Below is a small trained network, with its code and all its weights. Each question gives an input and a class and asks what happens when units are switched off, that is, made to give their printed mean instead of their output.

import numpy as np


def w(rows, s, z=0):
    codes = np.array(rows[::2]) - 128.0
    scale = np.full(codes.shape[1], s)
    scale[-1] = z or s
    return codes * scale


def f(y):
    return y / 2 * (1 + np.tanh(0.7978845608 * (y + 0.044715 * y**3)))


def log_softmax(a):
    a = a - a.max(-1, keepdims=True)
    return a - np.log(np.exp(a).sum(-1, keepdims=True))


def net(x, mask):
    res = np.array(x, float).reshape(1, 5) / 4 @ E
    y = f(res @ A[0][:, :-1].T + A[0][:, -1])
    res = res + np.where(mask, y, B[0][:, -1]) @ B[0][:, :-1]
    return log_softmax(res[-1] @ U[:, :-1].T + U[:, -1])


A, B = {}, {}
E = w([
[204,86,55,48,183,95,148,162,127,163,177,121],'x0',
[113,167,157,155,179,47,244,223,81,105,73,190],'x1',
[91,248,84,2,33,84,72,194,104,190,20,18],'x2',
[106,187,74,88,44,122,145,67,92,48,179,205],'x3',
[244,83,102,153,18,96,214,151,197,54,94,9],'x4',
],0.0098)
A[0] = w([
[80,108,47,104,77,65,167,58,36,52,230,203,204],'neuron 1',
[148,61,193,127,237,214,107,195,105,200,115,105,116],'neuron 2',
[37,124,218,210,83,156,87,100,166,90,71,168,170],'neuron 3',
[160,172,131,177,170,57,233,177,95,124,106,211,129],'neuron 4',
[116,55,116,76,99,218,2,56,243,114,215,86,95],'neuron 5',
[131,19,113,237,159,171,219,62,98,125,206,169,25],'neuron 6',
[126,87,158,127,130,203,173,177,171,187,97,95,26],'neuron 7',
[142,61,252,120,188,128,75,202,185,97,82,65,49],'neuron 8',
[212,140,144,129,114,128,219,99,229,62,101,38,2],'neuron 9',
[204,58,40,57,199,101,118,168,83,167,213,162,131],'neuron 10',
],0.0089,0.0068)
B[0] = w([
[155,155,164,134,124,181,52,106,180,73,113,152,218],'neuron 1',
[155,224,127,129,130,151,49,99,163,52,134,159,219],'neuron 2',
[179,173,118,197,113,110,186,62,169,206,159,99,212],'neuron 3',
[77,112,128,162,126,61,150,159,208,103,102,153,212],'neuron 4',
[80,98,146,184,144,11,134,178,196,98,85,152,249],'neuron 5',
[114,200,76,76,81,71,83,126,111,186,33,118,246],'neuron 6',
[143,163,158,118,133,137,70,113,193,70,102,122,154],'neuron 7',
[147,191,163,116,96,147,88,97,181,53,107,147,189],'neuron 8',
[110,219,121,144,198,112,115,69,29,172,159,220,204],'neuron 9',
[180,207,226,188,101,122,195,77,153,196,135,109,211],'neuron 10',
],0.011,0.019)
U = w([
[100,113,130,169,157,84,158,191,160,75,97,130,83],'0',
[121,168,91,57,64,121,86,162,113,181,46,72,128],'1',
[73,144,151,152,218,157,80,108,89,169,168,197,236],'2',
[172,136,118,129,74,168,110,99,143,20,128,126,74],'3',
[198,142,138,177,90,131,180,114,146,143,143,73,126],'4',
[155,118,109,134,130,105,150,128,151,96,117,112,146],'5',
[204,35,7,60,56,229,247,44,189,53,203,166,1],'6',
[221,26,34,200,198,233,236,219,42,189,223,25,1],'7',
],0.015,0.011)

Each question gives the input, the list of numbers given to net, and the class t.
The units are the neurons (one row each of A and B). Each row of codes is followed by its name. A weight is (code - 128) times the scale printed after its matrix; where a second scale follows, it is the last column's (A, B and U).
mask holds one flag per neuron, in row order. A switched-off neuron (its flag False) gives its mean, the last column of its row in B, instead of its output. The means were averaged over made-up inputs and are rounded, as every weight is.
A unit's drop is (log p(t) with every unit on - log p(t) with that unit switched off) / (log p(t) with every unit on - log p(t) with every unit switched off).
The circuit of an input: a set's keep is (log p(t) with only the set's units on - log p(t) with every unit switched off) / (log p(t) with every unit on - log p(t) with every unit switched off). Starting from all 10 units, units are removed one at a time, each time the one whose removal leaves the highest keep (on an exact tie, the one counted first), for as long as the keep stays at least 0.8.
units of the circuit, in order: the units of the circuit, biggest drop first
most important unit: the unit with the biggest drop
top k neurons: the k neurons with the biggest drops, biggest first
drop when u is switched off: that unit's drop, to one decimal
input [7,-3,-2,-1,-5], class 4: most important unit -> neuron 10
input [-1,-1,3,7,-6], class 3: top 2 neurons -> neuron 9; neuron 1
input [-7,5,2,5,6], class 4: top 3 neurons -> neuron 5; neuron 3; neuron 2
input [0,5,5,4,7], class 2: units of the circuit, in order -> neuron 9; neuron 6
input [8,-4,6,7,8], class 2: top 3 neurons -> neuron 9; neuron 6; neuron 3
input [-1,-4,3,-8,-7], class 3: top 3 neurons -> neuron 2; neuron 9; neuron 8
input [5,3,4,-4,3], class 4: top 4 neurons -> neuron 6; neuron 5; neuron 10; neuron 1
input [-1,1,-5,4,-2], class 1: top 2 neurons -> neuron 6; neuron 2
input [6,4,-6,1,5], class 1: top 3 neurons -> neuron 6; neuron 3; neuron 5
input [-7,-6,-4,-3,-2], class 4: top 2 neurons -> neuron 3; neuron 4
input [8,-7,4,2,-3], class 4: top 3 neurons -> neuron 10; neuron 4; neuron 6
input [-7,-5,2,0,-6], class 4: top 2 neurons -> neuron 3; neuron 9
input [3,-5,4,-6,-4], class 3: top 3 neurons -> neuron 6; neuron 2; neuron 9
input [-1,-8,6,2,-4], class 0: most important unit -> neuron 5
input [0,-6,7,-4,-8], class 2: top 4 neurons -> neuron 6; neuron 4; neuron 2; neuron 8
input [4,-6,3,8,-1], class 3: top 2 neurons -> neuron 1; neuron 4
input [-8,-5,4,-5,1], class 4: top 2 neurons -> neuron 3; neuron 6
input [5,2,-4,-4,-4], class 4: top 2 neurons -> neuron 10; neuron 9
input [-4,5,-6,-8,-6], class 3: units of the circuit, in order -> neuron 2; neuron 8
input [7,3,5,5,3], class 4: most important unit -> neuron 6
input [4,-7,-3,-8,-7], class 3: units of the circuit, in order -> neuron 2; neuron 9
input [7,-2,-1,2,7], class 2: drop when neuron 9 is switched off -> 1.1
input [-7,-5,-4,7,-6], class 3: drop when neuron 9 is switched off -> 1.0
input [7,5,1,8,-1], class 3: drop when neuron 5 is switched off -> 1.2
input [-3,3,-2,-1,5], class 2: drop when neuron 9 is switched off -> 0.8
